Below is a small trained network, with its code and all its weights. Each question gives an input and a class and asks what happens when units are switched off, that is, made to give their printed mean instead of their output.

import numpy as np


def w(rows, s, z=0):
    codes = np.array(rows[::2]) - 128.0
    scale = np.full(codes.shape[1], s)
    scale[-1] = z or s
    return codes * scale


def norm(h):
    return h / np.sqrt((h * h).mean(-1, keepdims=True) + 1e-5)


def f(y):
    return np.maximum(y, 0)


def log_softmax(a):
    a = a - a.max(-1, keepdims=True)
    return a - np.log(np.exp(a).sum(-1, keepdims=True))


def net(x, mask):
    res = np.array(x, float).reshape(1, 6) / 4 @ E
    u = 0
    for l in range(4):
        y = f(norm(res) @ A[l][:, :-1].T + A[l][:, -1])
        res = res + np.where(mask[u : u + 5], y, B[l][:, -1]) @ B[l][:, :-1]
        u += 5
    return log_softmax(norm(res)[-1] @ U[:, :-1].T + U[:, -1])


A, B = {}, {}
E = w([
[2,204,169,113,212],'x0',
[184,7,193,153,147],'x1',
[127,135,119,243,147],'x2',
[171,149,104,114,107],'x3',
[193,201,205,130,56],'x4',
[197,199,104,126,226],'x5',
],0.004)
A[0] = w([
[159,98,2,91,83,115],'L0N0',
[113,100,122,140,111,59],'L0N1',
[181,176,130,108,183,4],'L0N2',
[100,120,33,121,137,75],'L0N3',
[166,95,109,164,191,129],'L0N4',
],0.0094,0.0026)
B[0] = w([
[220,128,106,254,119,255],'L0N0',
[176,95,79,125,131,149],'L0N1',
[102,195,91,88,86,184],'L0N2',
[108,200,136,173,226,202],'L0N3',
[107,26,167,73,174,225],'L0N4',
],0.0083,0.0039)
A[1] = w([
[248,60,49,66,52,4],'L1N0',
[73,65,246,247,134,79],'L1N1',
[254,218,171,92,160,135],'L1N2',
[191,191,203,135,164,105],'L1N3',
[128,86,215,102,47,128],'L1N4',
],0.0071,0.0038)
B[1] = w([
[14,135,30,153,121,232],'L1N0',
[194,189,71,57,94,235],'L1N1',
[142,144,109,153,54,252],'L1N2',
[125,160,1,11,85,192],'L1N3',
[156,105,191,169,112,219],'L1N4',
],0.0094,0.0039)
A[2] = w([
[65,142,145,112,216,25],'L2N0',
[87,254,168,43,175,94],'L2N1',
[117,171,102,51,207,1],'L2N2',
[167,99,200,127,38,179],'L2N3',
[196,90,140,153,129,105],'L2N4',
],0.0089,0.0022)
B[2] = w([
[2,69,234,152,110,192],'L2N0',
[102,65,61,178,102,255],'L2N1',
[97,107,133,149,54,203],'L2N2',
[116,151,124,60,192,226],'L2N3',
[121,102,29,74,151,193],'L2N4',
],0.0086,0.0046)
A[3] = w([
[181,61,47,178,90,5],'L3N0',
[159,187,139,253,149,108],'L3N1',
[142,175,157,43,159,84],'L3N2',
[202,146,88,202,148,129],'L3N3',
[123,179,125,164,49,153],'L3N4',
],0.0067,0.0017)
B[3] = w([
[87,134,139,136,148,255],'L3N0',
[106,155,254,156,171,171],'L3N1',
[137,159,233,153,104,152],'L3N2',
[115,200,154,93,97,207],'L3N3',
[127,47,171,91,94,211],'L3N4',
],0.009,0.0046)
U = w([
[189,58,88,97,215,140],'0',
[206,190,181,88,78,98],'1',
[182,178,159,229,188,104],'2',
[8,79,174,171,125,167],'3',
[135,144,54,145,55,199],'4',
[110,117,214,64,141,2],'5',
],0.017,0.0045)

Each question gives the input, the list of numbers given to net, and the class t.
The units are the neurons (one row each of A and B). Each row of codes is followed by its name. A weight is (code - 128) times the scale printed after its matrix; where a second scale follows, it is the last column's (A, B and U).
mask holds one flag per neuron, layer by layer. A switched-off neuron (its flag False) gives its mean, the last column of its row in B, instead of its output. The means were averaged over made-up inputs and are rounded, as every weight is.
A unit's drop is (log p(t) with every unit on - log p(t) with that unit switched off) / (log p(t) with every unit on - log p(t) with every unit switched off).
The circuit of an input: a set's keep is (log p(t) with only the set's units on - log p(t) with every unit switched off) / (log p(t) with every unit on - log p(t) with every unit switched off). Starting from the 12 units with the biggest drops (on a tie, the unit counted first), units are removed one at a time, each time the one whose removal leaves the highest keep (on an exact tie, the one counted first), for as long as the keep stays at least 0.8.
circuit, biggest first: the units of the circuit, biggest drop first
unit that matters most: the unit with the biggest drop
k most important neurons: the k neurons with the biggest drops, biggest first
top k neurons in layer l: the k neurons of layer l with the biggest drops, biggest first
input [-2,4,4,5,6,-5], class 1: top 2 neurons in layer 2 : L2N1; L2N3
input [-6,-4,-8,0,-6,6], class 2: unit that matters most : L0N0
input [5,-1,0,-7,8,-6], class 1: 2 most important neurons : L1N4; L0N3
input [-2,8,-8,8,-3,3], class 4: top 2 neurons in layer 1 : L1N0; L1N2
input [-4,8,7,7,4,-8], class 0: circuit, biggest first : L2N3; L1N2; L2N4
input [-5,-3,7,7,2,-3], class 2: circuit, biggest first : L3N1; L0N0
input [-7,-4,6,5,-1,-7], class 2: 3 most important neurons : L0N0; L3N1; L1N3
input [5,0,6,6,1,-2], class 4: 2 most important neurons : L1N1; L0N2
input [-4,-2,3,2,-7,0], class 2: circuit, biggest first : L0N0; L0N3
input [-3,2,-8,-8,4,-5], class 5: top 3 neurons in layer 2 : L2N3; L2N1; L2N0
input [-4,-4,7,-4,-5,4], class 2: 2 most important neurons : L0N3; L0N0
input [6,-7,-2,6,-7,6], class 3: circuit, biggest first : L2N0; L1N1
input [-5,-7,-6,-4,-3,6], class 2: circuit, biggest first : L0N0; L0N3
input [5,7,7,-6,8,-7], class 1: circuit, biggest first : L1N1
input [-1,-2,7,0,3,-1], class 1: circuit, biggest first : L1N0; L2N1
input [-3,-8,2,8,8,-6], class 1: 2 most important neurons : L2N1; L2N4
input [-3,-5,4,3,-1,8], class 1: circuit, biggest first : L1N0; L3N3
input [-3,6,-2,6,-3,8], class 4: top 2 neurons in layer 1 : L1N0; L1N2
input [-2,-8,5,8,7,0], class 1: circuit, biggest first : L1N0; L3N1
input [2,7,-6,-3,2,-2], class 5: circuit, biggest first : L2N3
input [-3,-8,1,2,6,1], class 1: 3 most important neurons : L2N1; L0N4; L1N0
input [-3,2,1,-6,1,5], class 0: 2 most important neurons : L0N4; L1N0
input [0,2,-1,-4,1,-8], class 5: 2 most important neurons : L0N0; L2N3
input [7,4,1,1,8,5], class 4: 2 most important neurons : L1N3; L2N1
